Below is a small trained network, with its code and all its weights. Each question gives an input and a class and asks what happens when units are switched off, that is, made to give their printed mean instead of their output.

import numpy as np


def w(rows, s, z=0):
    codes = np.array(rows[::2]) - 128.0
    scale = np.full(codes.shape[1], s)
    scale[-1] = z or s
    return codes * scale


def norm(h):
    return h / np.sqrt((h * h).mean(-1, keepdims=True) + 1e-5)


def f(y):
    return y / 2 * (1 + np.tanh(0.7978845608 * (y + 0.044715 * y**3)))


def log_softmax(a):
    a = a - a.max(-1, keepdims=True)
    return a - np.log(np.exp(a).sum(-1, keepdims=True))


def net(x, mask):
    res = np.array(x, float).reshape(1, 2) / 4 @ E
    u = 0
    for l in range(4):
        y = f(norm(res) @ A[l][:, :-1].T + A[l][:, -1])
        res = res + np.where(mask[u : u + 5], y, B[l][:, -1]) @ B[l][:, :-1]
        u += 5
    return log_softmax(norm(res)[-1] @ U[:, :-1].T + U[:, -1])


A, B = {}, {}
E = w([
[123,150,125,122,113,139,37,171,8,86],'x0',
[165,79,141,42,79,86,112,133,120,136],'x1',
],0.011)
A[0] = w([
[110,91,156,129,154,171,243,148,228,111,48],'L0N1',
[142,120,119,95,97,129,18,196,16,59,58],'L0N2',
[37,199,66,226,234,225,112,215,164,151,2],'L0N3',
[206,52,158,132,129,41,207,27,179,166,64],'L0N4',
[196,118,200,2,52,16,118,119,136,195,53],'L0N5',
],0.0052,0.0022)
B[0] = w([
[89,195,185,148,92,97,16,196,102,249,214],'L0N1',
[123,84,50,147,185,166,166,171,216,182,253],'L0N2',
[115,140,103,46,71,191,236,241,110,2,228],'L0N3',
[161,96,129,76,42,153,64,132,167,28,236],'L0N4',
[194,55,126,114,105,61,246,146,27,43,245],'L0N5',
],0.0067,0.0071)
A[1] = w([
[72,193,144,195,117,152,153,148,132,76,176],'L1N1',
[99,150,155,191,173,117,221,139,92,133,106],'L1N2',
[156,34,117,87,103,71,154,140,115,137,77],'L1N3',
[182,167,200,88,136,124,254,92,128,98,254],'L1N4',
[85,190,75,150,164,201,153,195,75,124,103],'L1N5',
],0.0094,0.0016)
B[1] = w([
[55,113,136,121,119,138,195,127,146,80,197],'L1N1',
[255,47,41,48,79,161,83,173,48,116,154],'L1N2',
[130,195,133,164,104,134,161,161,220,99,231],'L1N3',
[74,134,139,150,193,151,20,102,88,182,197],'L1N4',
[178,53,179,126,77,145,156,33,108,132,245],'L1N5',
],0.01,0.011)
A[2] = w([
[36,174,167,145,86,148,83,61,156,220,158],'L2N1',
[194,109,164,47,80,141,43,101,163,97,182],'L2N2',
[89,239,175,123,126,139,128,253,200,108,174],'L2N3',
[161,97,138,218,179,98,66,4,70,225,6],'L2N4',
[60,96,120,137,169,107,114,60,79,216,91],'L2N5',
],0.0072,0.0018)
B[2] = w([
[147,118,151,186,122,147,186,48,47,36,159],'L2N1',
[143,104,64,107,138,167,199,78,94,157,226],'L2N2',
[62,141,144,147,179,112,87,219,106,150,254],'L2N3',
[45,186,31,151,174,82,74,207,216,217,139],'L2N4',
[126,129,116,115,66,82,2,168,138,170,122],'L2N5',
],0.0082,0.0074)
A[3] = w([
[142,127,142,134,52,111,118,215,189,101,230],'L3N1',
[102,88,88,143,118,252,150,76,149,179,115],'L3N2',
[115,95,98,140,168,125,67,138,139,254,28],'L3N3',
[154,101,167,158,103,138,184,49,70,69,242],'L3N4',
[109,119,116,110,155,120,84,93,109,244,7],'L3N5',
],0.009,0.0019)
B[3] = w([
[149,105,121,107,137,213,102,113,141,179,255],'L3N1',
[157,150,139,107,96,98,84,55,71,122,231],'L3N2',
[92,147,133,167,135,92,79,171,17,151,147],'L3N3',
[145,156,117,152,172,70,120,55,55,6,245],'L3N4',
[111,176,122,169,80,140,81,167,156,223,137],'L3N5',
],0.011,0.0099)
U = w([
[98,153,88,156,114,61,68,132,69,234,147],'0',
[106,147,119,130,165,65,154,134,148,165,1],'1',
[175,82,95,82,118,205,150,201,209,182,183],'2',
[102,178,111,116,151,64,151,139,150,155,17],'3',
[155,103,133,124,111,140,150,6,64,41,190],'4',
[109,167,111,124,152,54,161,116,156,167,42],'5',
[2,167,196,179,162,133,145,174,140,90,103],'6',
],0.013,0.0059)

Each question gives the input, the list of numbers given to net, and the class t.
The units are the neurons (one row each of A and B). Each row of codes is followed by its name. A weight is (code - 128) times the scale printed after its matrix; where a second scale follows, it is the last column's (A, B and U).
mask holds one flag per neuron, layer by layer. A switched-off neuron (its flag False) gives its mean, the last column of its row in B, instead of its output. The means were averaged over made-up inputs and are rounded, as every weight is.
A unit's drop is (log p(t) with every unit on - log p(t) with that unit switched off) / (log p(t) with every unit on - log p(t) with every unit switched off).
most important unit: the unit with the biggest drop
top k neurons: the k neurons with the biggest drops, biggest first
k most important neurons of layer l: the k neurons of layer l with the biggest drops, biggest first
input [-3,-2], class 6: top 3 neurons	L1N5, L1N2, L2N3
input [-2,-1], class 6: top 3 neurons	L1N5, L2N3, L0N1
input [-6,-2], class 6: top 3 neurons	L1N5, L0N1, L2N3
input [3,1], class 0: top 3 neurons	L0N3, L0N5, L1N1
input [-8,-6], class 6: top 3 neurons	L0N5, L0N1, L1N5
input [-3,5], class 2: top neuron	L1N3
input [0,5], class 2: top 2 neurons	L1N5, L1N3
input [7,-1], class 0: top 4 neurons	L0N3, L0N5, L1N3, L2N4
input [-6,-4], class 6: 2 most important neurons of layer 0	L0N1, L0N2
input [7,0], class 0: top 3 neurons	L0N3, L0N5, L2N4
input [8,-1], class 0: top 2 neurons	L0N3, L0N5
input [3,0], class 0: top 2 neurons	L0N5, L0N3
input [-7,2], class 2: top 3 neurons	L1N5, L0N1, L0N4
input [8,-2], class 0: 4 most important neurons of layer 1	L1N3, L1N5, L1N2, L1N1
input [-7,-5], class 6: most important neuron of layer 0	L0N5
input [1,0], class 0: 2 most important neurons of layer 0	L0N3, L0N5
input [-4,7], class 2: 3 most important neurons of layer 1	L1N3, L1N5, L1N2
input [5,1], class 0: 2 most important neurons of layer 0	L0N5, L0N3
input [-7,6], class 2: 2 most important neurons of layer 1	L1N3, L1N5
input [-2,1], class 2: most important unit	L1N5
input [-3,6], class 2: 2 most important neurons of layer 1	L1N3, L1N5
input [-5,5], class 2: 2 most important neurons of layer 1	L1N3, L1N5
input [7,1], class 0: 2 most important neurons of layer 0	L0N3, L0N5
